Below are the code and all the weights of a small trained network. Each question names an input and a class and asks about switching units off, where a switched-off unit gives its printed mean instead of its output.

import numpy as np


def w(rows, s, z=0):
    codes = np.array(rows[::2]) - 128.0
    scale = np.full(codes.shape[1], s)
    scale[-1] = z or s
    return codes * scale


def f(y):
    return np.maximum(y, 0)


def log_softmax(a):
    a = a - a.max(-1, keepdims=True)
    return a - np.log(np.exp(a).sum(-1, keepdims=True))


def net(x, mask):
    res = np.array(x, float).reshape(1, 3) / 4 @ E
    y = f(res @ A[0][:, :-1].T + A[0][:, -1])
    res = res + np.where(mask, y, B[0][:, -1]) @ B[0][:, :-1]
    return log_softmax(res[-1] @ U[:, :-1].T + U[:, -1])


A, B = {}, {}
E = w([
[135,70,43,71,183,95],'x0',
[125,80,89,253,68,192],'x1',
[202,169,70,151,181,151],'x2',
],0.015)
A[0] = w([
[168,206,136,122,72,168,126],'neuron 0',
[142,107,80,133,61,147,96],'neuron 1',
[129,187,170,154,141,134,95],'neuron 2',
[90,58,62,199,91,181,107],'neuron 3',
[67,117,97,215,107,164,245],'neuron 4',
[134,77,58,86,158,170,90],'neuron 5',
[209,220,71,168,196,139,92],'neuron 6',
[96,58,104,115,127,95,116],'neuron 7',
[130,206,110,105,118,48,84],'neuron 8',
[100,116,112,180,107,111,162],'neuron 9',
[153,197,127,115,153,76,114],'neuron 10',
[167,68,74,88,96,90,108],'neuron 11',
[128,121,166,69,158,114,107],'neuron 12',
[126,169,210,143,120,183,106],'neuron 13',
[90,134,187,145,82,92,138],'neuron 14',
[10,57,117,116,103,81,110],'neuron 15',
[133,165,188,64,139,86,102],'neuron 16',
[160,59,86,98,167,163,123],'neuron 17',
[126,84,135,175,109,139,84],'neuron 18',
[148,155,68,139,194,176,102],'neuron 19',
[117,171,90,142,153,148,118],'neuron 20',
[125,110,50,120,141,73,152],'neuron 21',
[125,234,130,192,117,74,183],'neuron 22',
],0.012,0.011)
B[0] = w([
[187,42,153,118,120,45,170],'neuron 0',
[135,139,106,142,86,150,162],'neuron 1',
[133,31,119,108,104,78,157],'neuron 2',
[59,89,106,138,118,117,224],'neuron 3',
[76,168,155,124,106,91,249],'neuron 4',
[163,75,130,130,104,93,182],'neuron 5',
[118,176,193,6,144,206,202],'neuron 6',
[165,95,155,133,157,98,171],'neuron 7',
[98,66,96,148,108,129,174],'neuron 8',
[143,175,127,110,126,133,181],'neuron 9',
[78,134,100,166,80,140,183],'neuron 10',
[201,58,110,161,139,54,177],'neuron 11',
[70,98,120,122,45,134,187],'neuron 12',
[191,57,138,122,114,86,184],'neuron 13',
[160,122,162,71,185,103,190],'neuron 14',
[154,169,218,2,209,185,200],'neuron 15',
[79,108,119,155,63,153,208],'neuron 16',
[151,108,141,144,105,86,186],'neuron 17',
[120,53,131,85,107,163,166],'neuron 18',
[144,134,154,72,172,171,177],'neuron 19',
[115,155,148,120,120,148,149],'neuron 20',
[160,131,115,150,103,86,196],'neuron 21',
[137,123,136,145,135,60,187],'neuron 22',
],0.0091,0.018)
U = w([
[227,87,183,152,151,35,81],'0',
[152,136,255,70,200,208,123],'1',
[15,108,94,143,60,141,91],'2',
[110,192,156,122,172,36,254],'3',
[123,191,88,201,197,101,85],'4',
],0.0097,0.0095)

Each question gives the input, the list of numbers given to net, and the class t.
The units are the neurons (one row each of A and B). Each row of codes is followed by its name. A weight is (code - 128) times the scale printed after its matrix; where a second scale follows, it is the last column's (A, B and U).
mask holds one flag per neuron, in row order. A switched-off neuron (its flag False) gives its mean, the last column of its row in B, instead of its output. The means were averaged over made-up inputs and are rounded, as every weight is.
A unit's drop is (log p(t) with every unit on - log p(t) with that unit switched off) / (log p(t) with every unit on - log p(t) with every unit switched off).
The circuit of an input: a set's keep is (log p(t) with only the set's units on - log p(t) with every unit switched off) / (log p(t) with every unit on - log p(t) with every unit switched off). Starting from the 12 units with the biggest drops (on a tie, the unit counted first), units are removed one at a time, each time the one whose removal leaves the highest keep (on an exact tie, the one counted first), for as long as the keep stays at least 0.8.
units of the circuit, in order: the units of the circuit, biggest drop first
most important unit: the unit with the biggest drop
k most important neurons: the k neurons with the biggest drops, biggest first
drop of u: that unit's drop, to one decimal
input [-7,2,-7], class 0: most important unit	neuron 13
input [8,4,-8], class 0: 3 most important neurons	[neuron 11; neuron 6; neuron 7]
input [-7,-8,4], class 2: 2 most important neurons	[neuron 16; neuron 10]
input [-1,3,2], class 3: 2 most important neurons	[neuron 16; neuron 12]
input [4,-7,-7], class 1: 4 most important neurons	[neuron 15; neuron 3; neuron 7; neuron 4]
input [0,-6,-4], class 2: 2 most important neurons	[neuron 16; neuron 12]
input [3,-7,6], class 2: 2 most important neurons	[neuron 10; neuron 15]
input [0,2,3], class 3: 4 most important neurons	[neuron 15; neuron 18; neuron 14; neuron 16]
input [-5,3,0], class 0: 2 most important neurons	[neuron 13; neuron 0]
input [-8,7,2], class 0: 2 most important neurons	[neuron 0; neuron 13]
input [5,-6,-1], class 2: 2 most important neurons	[neuron 12; neuron 16]
input [0,1,-1], class 3: 2 most important neurons	[neuron 6; neuron 16]
input [3,7,8], class 1: 2 most important neurons	[neuron 6; neuron 19]
input [5,-1,8], class 1: most important unit	neuron 6
input [-3,-5,-4], class 2: 3 most important neurons	[neuron 16; neuron 6; neuron 12]
input [5,4,-3], class 0: drop of neuron 11	0.3
input [5,-7,2], class 2: drop of neuron 12	0.1
input [6,-1,-7], class 1: drop of neuron 0	0.2
input [-5,2,8], class 1: drop of neuron 6	4.1
input [-4,1,6], class 1: units of the circuit, in order	[neuron 6]
